Below are the code and all the weights of a small trained network. Each question names an input and a target symbol and asks about switching units off, where a switched-off unit gives its printed mean instead of its output.

import numpy as np


def w(rows, s, z=0):
    codes = np.array(rows[::2]) - 128.0
    scale = np.full(codes.shape[1], s)
    scale[-1] = z or s
    return codes * scale


def f(y):
    return np.maximum(y, 0)


def softmax(a):
    e = np.exp(a - a.max(-1, keepdims=True))
    return e / e.sum(-1, keepdims=True)


def log_softmax(a):
    a = a - a.max(-1, keepdims=True)
    return a - np.log(np.exp(a).sum(-1, keepdims=True))


def net(x, mask):
    ids = ['αβγζηθλμπστφω'.index(c) for c in x.split()]
    T = len(ids)
    res = E[ids] + P[:T]
    r = res
    for j in range(3):
        rows = slice(2 * j, 2 * j + 2)
        q, k, v = (r @ M[0][rows].T for M in (Q, K, V))
        z = softmax(np.where(np.tri(T) > 0, q @ k.T / 2**0.5, -1e9)) @ v
        o = O[0][rows]
        res = res + np.where(mask[j], z, o[:, -1]) @ o[:, :-1]
    y = f(res @ A[0][:, :-1].T + A[0][:, -1])
    res = res + np.where(mask[3:7], y, B[0][:, -1]) @ B[0][:, :-1]
    return log_softmax(res[-1] @ U[:, :-1].T + U[:, -1])


Q, K, V, O, A, B = {}, {}, {}, {}, {}, {}
E = w([
[70,144,153,83,159,147],'α',
[110,175,139,81,217,180],'β',
[180,35,141,70,229,95],'γ',
[145,56,140,135,129,231],'ζ',
[75,111,167,85,118,135],'η',
[147,141,163,107,195,171],'θ',
[94,160,59,106,155,120],'λ',
[122,167,144,57,73,102],'μ',
[149,183,124,85,162,169],'π',
[114,113,233,122,73,122],'σ',
[158,197,175,134,103,96],'τ',
[145,252,208,147,199,101],'φ',
[10,225,137,184,153,80],'ω',
],0.017)
P = w([
[154,98,150,42,113,93],'0',
[68,111,140,145,52,12],'1',
[130,95,78,221,213,124],'2',
[100,177,144,49,98,122],'3',
[96,134,141,189,55,111],'4',
[64,144,89,241,200,161],'5',
[73,219,155,65,83,163],'6',
[89,166,151,208,43,168],'7',
[51,185,83,255,211,217],'8',
[90,251,104,73,119,179],'9',
],0.0081)
Q[0] = w([
[129,136,109,66,94,211],'H0',
[78,160,175,69,173,116],'H0',
[27,107,133,222,219,127],'H1',
[217,44,109,201,80,159],'H1',
[215,183,128,159,105,118],'H2',
[222,101,123,6,86,121],'H2',
],0.017)
K[0] = w([
[129,127,105,101,94,174],'H0',
[68,161,89,167,110,186],'H0',
[139,232,250,143,88,209],'H1',
[191,102,210,119,182,59],'H1',
[157,140,167,168,153,118],'H2',
[152,37,123,102,202,40],'H2',
],0.018)
V[0] = w([
[146,179,136,174,160,20],'H0',
[100,63,104,148,168,141],'H0',
[57,75,195,139,144,118],'H1',
[150,133,251,167,177,123],'H1',
[120,146,134,86,163,140],'H2',
[191,176,230,197,99,78],'H2',
],0.017)
O[0] = w([
[23,144,32,94,227,104,207],'H0',
[191,59,125,142,124,219,124],'H0',
[88,105,234,214,49,237,90],'H1',
[171,177,253,192,124,88,19],'H1',
[163,226,178,93,157,87,254],'H2',
[60,15,115,42,177,2,51],'H2',
],0.0069,0.0053)
A[0] = w([
[108,110,118,234,158,149,64],'N0',
[163,155,128,23,55,136,84],'N1',
[93,136,51,161,9,44,254],'N2',
[81,157,161,33,41,94,131],'N3',
],0.014,0.0038)
B[0] = w([
[56,125,95,147,104,123,174],'N0',
[39,76,192,79,108,96,244],'N1',
[189,93,229,123,116,187,245],'N2',
[159,157,2,180,90,112,237],'N3',
],0.015,0.011)
U = w([
[65,94,34,122,155,98,74],'α',
[234,101,131,108,154,241,151],'β',
[131,81,124,160,88,155,58],'γ',
[199,72,82,156,121,134,178],'ζ',
[143,103,102,130,86,108,107],'η',
[88,92,48,3,126,179,158],'θ',
[67,42,187,159,98,100,77],'λ',
[117,181,2,169,138,221,108],'μ',
[130,176,200,101,155,41,123],'π',
[162,23,162,150,207,72,254],'σ',
[245,242,80,75,146,137,199],'τ',
[133,125,85,123,85,135,89],'φ',
[153,122,119,116,57,142,85],'ω',
],0.0056,0.0075)

Each question gives the input, a string of symbols that net reads in full, and the target symbol t.
The units are the heads (2 rows each of Q, K, V and O) and the neurons (one row each of A and B). Each row of codes is followed by its name. A weight is (code - 128) times the scale printed after its matrix; where a second scale follows, it is the last column's (O, A, B and U).
mask holds one flag per unit, heads first, then neurons. A switched-off unit (its flag False) gives its mean, the last column of its rows in O or B, instead of its output. The means were averaged over made-up inputs and are rounded, as every weight is.
A unit's drop is (log p(t) with every unit on - log p(t) with that unit switched off) / (log p(t) with every unit on - log p(t) with every unit switched off).
The circuit of an input: a set's keep is (log p(t) with only the set's units on - log p(t) with every unit switched off) / (log p(t) with every unit on - log p(t) with every unit switched off). Starting from all 7 units, units are removed one at a time, each time the one whose removal leaves the highest keep (on an exact tie, the one counted first), for as long as the keep stays at least 0.8.
units of the circuit, in order: the units of the circuit, biggest drop first
most important unit: the unit with the biggest drop
k most important neurons: the k neurons with the biggest drops, biggest first
heads that matter: for each layer, one digit per head in row order, 1 if its drop is at least 0.15 and else 0, layers parted by /
input α β φ λ γ ζ, target μ: heads that matter	001
input θ μ λ β σ α ζ β ζ α, target λ: units of the circuit, in order	(H0 N1)
input μ τ μ θ β λ ζ λ η, target μ: 2 most important neurons	(N1 N2)
input λ λ λ λ ω, target λ: 2 most important neurons	(N2 N0)
input μ β λ π λ λ, target τ: units of the circuit, in order	(H1 N1 H2)
input β λ α σ ω α, target α: units of the circuit, in order	(H0 N2)
input λ λ λ, target μ: units of the circuit, in order	(H2 N0)
input π α θ, target τ: 2 most important neurons	(N1 N2)
input μ τ τ α λ θ, target μ: most important unit	N1
input λ λ τ α α β λ λ, target β: units of the circuit, in order	(N2 N3 N1)
input β φ λ, target π: heads that matter	011
input β σ θ β β α λ λ γ, target μ: 2 most important neurons	(N0 N1)
input τ λ λ μ ζ ζ β λ ω, target α: heads that matter	101
input β γ η λ β φ, target π: heads that matter	010
input α γ β τ λ β π, target θ: heads that matter	010
input λ θ π, target τ: 3 most important neurons	(N1 N2 N0)
input β β λ λ τ λ φ λ τ, target π: units of the circuit, in order	(H1)
input λ λ β, target μ: heads that matter	001
input λ ω λ λ τ β, target σ: units of the circuit, in order	(H2 H1)
input α β λ σ σ α, target λ: most important unit	H1
input β λ μ τ λ θ τ β λ, target σ: units of the circuit, in order	(H2 H1)
input λ τ λ ζ, target λ: heads that matter	100
input λ λ θ, target μ: 2 most important neurons	(N0 N1)
